Below is a small trained network, with its code and all its weights. Each question gives an input and a target symbol and asks what happens when units are switched off, that is, made to give their printed mean instead of their output.

import numpy as np


def w(rows, s, z=0):
    codes = np.array(rows[::2]) - 128.0
    scale = np.full(codes.shape[1], s)
    scale[-1] = z or s
    return codes * scale


def f(y):
    return y / 2 * (1 + np.tanh(0.7978845608 * (y + 0.044715 * y**3)))


def softmax(a):
    e = np.exp(a - a.max(-1, keepdims=True))
    return e / e.sum(-1, keepdims=True)


def log_softmax(a):
    a = a - a.max(-1, keepdims=True)
    return a - np.log(np.exp(a).sum(-1, keepdims=True))


def net(x, mask):
    ids = ['γηλπστφψω'.index(c) for c in x.split()]
    T = len(ids)
    res = E[ids] + P[:T]
    r = res
    for j in range(2):
        rows = slice(3 * j, 3 * j + 3)
        q, k, v = (r @ M[0][rows].T for M in (Q, K, V))
        z = softmax(np.where(np.tri(T) > 0, q @ k.T / 3**0.5, -1e9)) @ v
        o = O[0][rows]
        res = res + np.where(mask[j], z, o[:, -1]) @ o[:, :-1]
    y = f(res @ A[0][:, :-1].T + A[0][:, -1])
    res = res + np.where(mask[2:6], y, B[0][:, -1]) @ B[0][:, :-1]
    return log_softmax(res[-1] @ U[:, :-1].T + U[:, -1])


Q, K, V, O, A, B = {}, {}, {}, {}, {}, {}
E = w([
[132,87,73],'γ',
[161,166,208],'η',
[121,194,37],'λ',
[254,93,159],'π',
[243,161,103],'σ',
[159,100,111],'τ',
[130,90,108],'φ',
[157,141,125],'ψ',
[132,136,142],'ω',
],0.02)
P = w([
[152,104,101],'0',
[134,121,100],'1',
[58,66,123],'2',
[2,155,205],'3',
[90,144,178],'4',
[88,136,128],'5',
[7,86,94],'6',
[2,100,155],'7',
],0.0059)
Q[0] = w([
[60,140,54],'h0',
[171,146,130],'h0',
[71,155,142],'h0',
[210,36,159],'h1',
[156,144,226],'h1',
[57,255,144],'h1',
],0.0075)
K[0] = w([
[169,50,165],'h0',
[73,23,189],'h0',
[69,47,38],'h0',
[41,123,94],'h1',
[173,34,76],'h1',
[54,1,227],'h1',
],0.0064)
V[0] = w([
[82,100,18],'h0',
[118,20,88],'h0',
[182,197,176],'h0',
[46,141,125],'h1',
[126,9,182],'h1',
[133,74,48],'h1',
],0.013)
O[0] = w([
[208,153,212,219],'h0',
[199,96,134,166],'h0',
[75,115,12,138],'h0',
[142,204,124,29],'h1',
[204,27,113,3],'h1',
[191,99,167,238],'h1',
],0.011,0.0048)
A[0] = w([
[125,3,85,84],'n0',
[247,211,34,253],'n1',
[127,249,219,152],'n2',
[140,78,51,118],'n3',
],0.0064,0.0046)
B[0] = w([
[117,249,58,188],'n0',
[59,42,254,240],'n1',
[120,97,92,254],'n2',
[104,224,153,170],'n3',
],0.0076,0.0085)
U = w([
[115,99,92,251],'γ',
[71,254,170,178],'η',
[47,104,85,72],'λ',
[113,91,137,107],'π',
[140,130,104,102],'σ',
[18,125,99,135],'τ',
[48,87,114,75],'φ',
[108,174,104,3],'ψ',
[151,176,32,190],'ω',
],0.0058)

Each question gives the input, a string of symbols that net reads in full, and the target symbol t.
The units are the heads (3 rows each of Q, K, V and O) and the neurons (one row each of A and B). Each row of codes is followed by its name. A weight is (code - 128) times the scale printed after its matrix; where a second scale follows, it is the last column's (O, A, B and U).
mask holds one flag per unit, heads first, then neurons. A switched-off unit (its flag False) gives its mean, the last column of its rows in O or B, instead of its output. The means were averaged over made-up inputs and are rounded, as every weight is.
A unit's drop is (log p(t) with every unit on - log p(t) with that unit switched off) / (log p(t) with every unit on - log p(t) with every unit switched off).
The circuit of an input: a set's keep is (log p(t) with only the set's units on - log p(t) with every unit switched off) / (log p(t) with every unit on - log p(t) with every unit switched off). Starting from all 6 units, units are removed one at a time, each time the one whose removal leaves the highest keep (on an exact tie, the one counted first), for as long as the keep stays at least 0.8.
units of the circuit, in order: the units of the circuit, biggest drop first
top k neurons: the k neurons with the biggest drops, biggest first
drop of u: that unit's drop, to one decimal
input η λ π η τ, target τ: units of the circuit, in order => h0
input π π τ, target ω: units of the circuit, in order => n0, h1, h0, n1
input π τ τ, target ω: units of the circuit, in order => n0, h1, n1, h0
input π π γ λ, target ω: units of the circuit, in order => h1, n0, h0, n1
input π ψ φ, target ω: units of the circuit, in order => n0, n1, h1, h0
input τ τ π φ η π π, target ω: units of the circuit, in order => h0, n0, h1, n1
input σ π π γ, target ω: top 2 neurons => n0, n1
input λ τ σ π η λ, target τ: units of the circuit, in order => h0, h1
input γ τ γ τ, target π: units of the circuit, in order => h0, h1
input ω λ φ, target η: drop of h0 => 0.2
input τ π π, target ω: drop of n3 => 0.1
input λ λ λ λ λ γ, target η: drop of n2 => -0.1
input π π π σ, target ω: drop of n3 => 0.1
